Below are the code and all the weights of a small trained network. Each question names an input and a class and asks about switching units off, where a switched-off unit gives its printed mean instead of its output.

import numpy as np


def w(rows, s, z=0):
    codes = np.array(rows[::2]) - 128.0
    scale = np.full(codes.shape[1], s)
    scale[-1] = z or s
    return codes * scale


def norm(h):
    return h / np.sqrt((h * h).mean(-1, keepdims=True) + 1e-5)


def f(y):
    return np.maximum(y, 0)


def log_softmax(a):
    a = a - a.max(-1, keepdims=True)
    return a - np.log(np.exp(a).sum(-1, keepdims=True))


def net(x, mask):
    res = np.array(x, float).reshape(1, 4) / 4 @ E
    u = 0
    for l in range(3):
        y = f(norm(res) @ A[l][:, :-1].T + A[l][:, -1])
        res = res + np.where(mask[u : u + 4], y, B[l][:, -1]) @ B[l][:, :-1]
        u += 4
    return log_softmax(norm(res)[-1] @ U[:, :-1].T + U[:, -1])


A, B = {}, {}
E = w([
[145,155,130,117,157,130,141,128,152],'x0',
[77,237,164,242,99,17,76,34,98],'x1',
[38,140,75,92,254,51,61,74,108],'x2',
[120,154,124,123,140,133,138,140,136],'x3',
],0.0057)
A[0] = w([
[115,119,83,89,182,97,103,115,78,140],'0.n0',
[162,82,118,103,125,179,92,212,65,108],'0.n1',
[77,140,195,75,105,202,101,63,159,79],'0.n2',
[74,16,58,3,215,106,117,198,114,4],'0.n3',
],0.0049,0.0033)
B[0] = w([
[146,61,53,133,228,82,123,117,124,202],'0.n0',
[172,172,81,30,111,97,123,103,200,195],'0.n1',
[146,96,137,65,180,147,132,116,91,128],'0.n2',
[165,84,145,178,135,160,255,61,80,254],'0.n3',
],0.0071,0.006)
A[1] = w([
[82,88,111,106,164,217,138,132,4,1],'1.n0',
[127,119,114,32,81,228,106,251,191,140],'1.n1',
[164,175,163,64,84,114,183,86,124,147],'1.n2',
[200,81,123,19,107,145,180,160,125,137],'1.n3',
],0.0047,0.0017)
B[1] = w([
[240,189,79,184,174,149,248,128,123,164],'1.n0',
[115,82,118,36,131,69,91,182,153,210],'1.n1',
[190,219,198,83,3,86,72,158,68,192],'1.n2',
[77,140,77,134,104,85,32,185,245,255],'1.n3',
],0.0059,0.0054)
A[2] = w([
[2,155,154,83,193,84,39,100,63,65],'2.n0',
[130,170,194,191,7,131,189,124,67,10],'2.n1',
[130,165,190,165,57,110,139,125,97,7],'2.n2',
[91,92,128,94,188,231,218,97,170,69],'2.n3',
],0.0061,0.0012)
B[2] = w([
[105,95,156,111,20,110,58,173,59,252],'2.n0',
[130,193,151,189,142,242,164,178,133,239],'2.n1',
[138,163,110,139,235,177,217,167,107,211],'2.n2',
[104,120,119,254,155,52,215,114,116,239],'2.n3',
],0.0079,0.0042)
U = w([
[175,119,121,20,21,107,108,212,234,192],'0',
[61,121,144,160,97,19,11,98,25,158],'1',
[138,140,159,114,150,161,67,74,148,1],'2',
[140,241,190,211,104,254,167,186,96,180],'3',
[151,71,70,160,198,62,231,92,128,227],'4',
[111,125,196,111,110,149,100,80,156,5],'5',
],0.0085,0.0032)

Each question gives the input, the list of numbers given to net, and the class t.
The units are the neurons (one row each of A and B). Each row of codes is followed by its name. A weight is (code - 128) times the scale printed after its matrix; where a second scale follows, it is the last column's (A, B and U).
mask holds one flag per neuron, layer by layer. A switched-off neuron (its flag False) gives its mean, the last column of its row in B, instead of its output. The means were averaged over made-up inputs and are rounded, as every weight is.
A unit's drop is (log p(t) with every unit on - log p(t) with that unit switched off) / (log p(t) with every unit on - log p(t) with every unit switched off).
The circuit of an input: a set's keep is (log p(t) with only the set's units on - log p(t) with every unit switched off) / (log p(t) with every unit on - log p(t) with every unit switched off). Starting from all 12 units, units are removed one at a time, each time the one whose removal leaves the highest keep (on an exact tie, the one counted first), for as long as the keep stays at least 0.8.
units of the circuit, in order: the units of the circuit, biggest drop first
k most important neurons: the k neurons with the biggest drops, biggest first
top k neurons in layer l: the k neurons of layer l with the biggest drops, biggest first
drop of u: that unit's drop, to one decimal
input [3,-2,0,-8], class 0: top 2 neurons in layer 1	[1.n2, 1.n3]
input [7,0,-3,-7], class 0: units of the circuit, in order	[0.n3]
input [4,3,0,5], class 3: 2 most important neurons	[0.n0, 1.n3]
input [-5,0,-6,-8], class 0: top 2 neurons in layer 0	[0.n3, 0.n1]
input [5,1,5,4], class 1: 2 most important neurons	[2.n0, 0.n3]
input [8,-1,0,-2], class 0: top 2 neurons in layer 0	[0.n0, 0.n3]
input [5,0,-5,5], class 0: 2 most important neurons	[0.n3, 1.n1]
input [1,0,-2,-7], class 0: drop of 0.n3	2.3
input [0,-1,-4,-2], class 0: drop of 2.n3	0.0
input [-3,8,-2,6], class 3: drop of 2.n1	0.1
